Below are the code and all the weights of a small trained network. Each question names an input and a class and asks about switching units off, where a switched-off unit gives its printed mean instead of its output.

import numpy as np


def w(rows, s, z=0):
    codes = np.array(rows[::2]) - 128.0
    scale = np.full(codes.shape[1], s)
    scale[-1] = z or s
    return codes * scale


def f(y):
    return np.maximum(y, 0)


def log_softmax(a):
    a = a - a.max(-1, keepdims=True)
    return a - np.log(np.exp(a).sum(-1, keepdims=True))


def net(x, mask):
    res = np.array(x, float).reshape(1, 2) / 4 @ E
    y = f(res @ A[0][:, :-1].T + A[0][:, -1])
    res = res + np.where(mask, y, B[0][:, -1]) @ B[0][:, :-1]
    return log_softmax(res[-1] @ U[:, :-1].T + U[:, -1])


A, B = {}, {}
E = w([
[60,76,13,169],'x0',
[107,7,192,83],'x1',
],0.015)
A[0] = w([
[203,209,164,115,130],'N0',
[141,251,79,129,79],'N1',
[154,125,124,113,248],'N2',
[114,36,175,85,120],'N3',
[85,82,40,131,103],'N4',
[182,130,205,45,99],'N5',
],0.016,0.015)
B[0] = w([
[65,136,154,123,243],'N0',
[95,129,82,52,250],'N1',
[142,192,97,253,240],'N2',
[117,161,12,96,253],'N3',
[85,9,188,125,239],'N4',
[59,95,170,113,254],'N5',
],0.014,0.016)
U = w([
[105,153,4,31,108],'0',
[64,87,182,100,129],'1',
[135,177,66,253,246],'2',
[226,151,62,120,84],'3',
[211,132,161,87,95],'4',
[181,128,173,120,91],'5',
[203,133,164,98,88],'6',
],0.014,0.013)

Each question gives the input, the list of numbers given to net, and the class t.
The units are the neurons (one row each of A and B). Each row of codes is followed by its name. A weight is (code - 128) times the scale printed after its matrix; where a second scale follows, it is the last column's (A, B and U).
mask holds one flag per neuron, in row order. A switched-off neuron (its flag False) gives its mean, the last column of its row in B, instead of its output. The means were averaged over made-up inputs and are rounded, as every weight is.
A unit's drop is (log p(t) with every unit on - log p(t) with that unit switched off) / (log p(t) with every unit on - log p(t) with every unit switched off).
The circuit of an input: a set's keep is (log p(t) with only the set's units on - log p(t) with every unit switched off) / (log p(t) with every unit on - log p(t) with every unit switched off). Starting from all 6 units, units are removed one at a time, each time the one whose removal leaves the highest keep (on an exact tie, the one counted first), for as long as the keep stays at least 0.8.
circuit, biggest first: the units of the circuit, biggest drop first
unit that matters most: the unit with the biggest drop
k most important neurons: the k neurons with the biggest drops, biggest first
drop of u: that unit's drop, to one decimal
input [-3,3], class 2: 3 most important neurons	[N1 N4 N2]
input [3,-3], class 2: circuit, biggest first	[N3 N5]
input [-4,-3], class 1: 3 most important neurons	[N3 N0 N1]
input [-3,-3], class 2: 2 most important neurons	[N4 N3]
input [7,-6], class 1: circuit, biggest first	[N4]
input [-3,1], class 2: 3 most important neurons	[N4 N1 N2]
input [1,-3], class 2: circuit, biggest first	[N3 N5]
input [-2,-2], class 2: circuit, biggest first	[N4 N3]
input [-8,-5], class 1: 3 most important neurons	[N3 N0 N5]
input [4,5], class 0: 2 most important neurons	[N3 N5]
input [-5,5], class 0: 2 most important neurons	[N3 N4]
input [0,-3], class 2: 2 most important neurons	[N3 N5]
input [8,-6], class 1: 2 most important neurons	[N4 N3]
input [6,3], class 1: unit that matters most	N4
input [-5,-4], class 1: 2 most important neurons	[N3 N0]
input [-6,6], class 0: 2 most important neurons	[N3 N4]
input [-1,2], class 2: drop of N1	0.4
input [5,2], class 1: drop of N4	2.1
input [3,7], class 0: drop of N3	1.4
input [-4,6], class 0: unit that matters most	N3
input [2,8], class 0: drop of N3	1.1
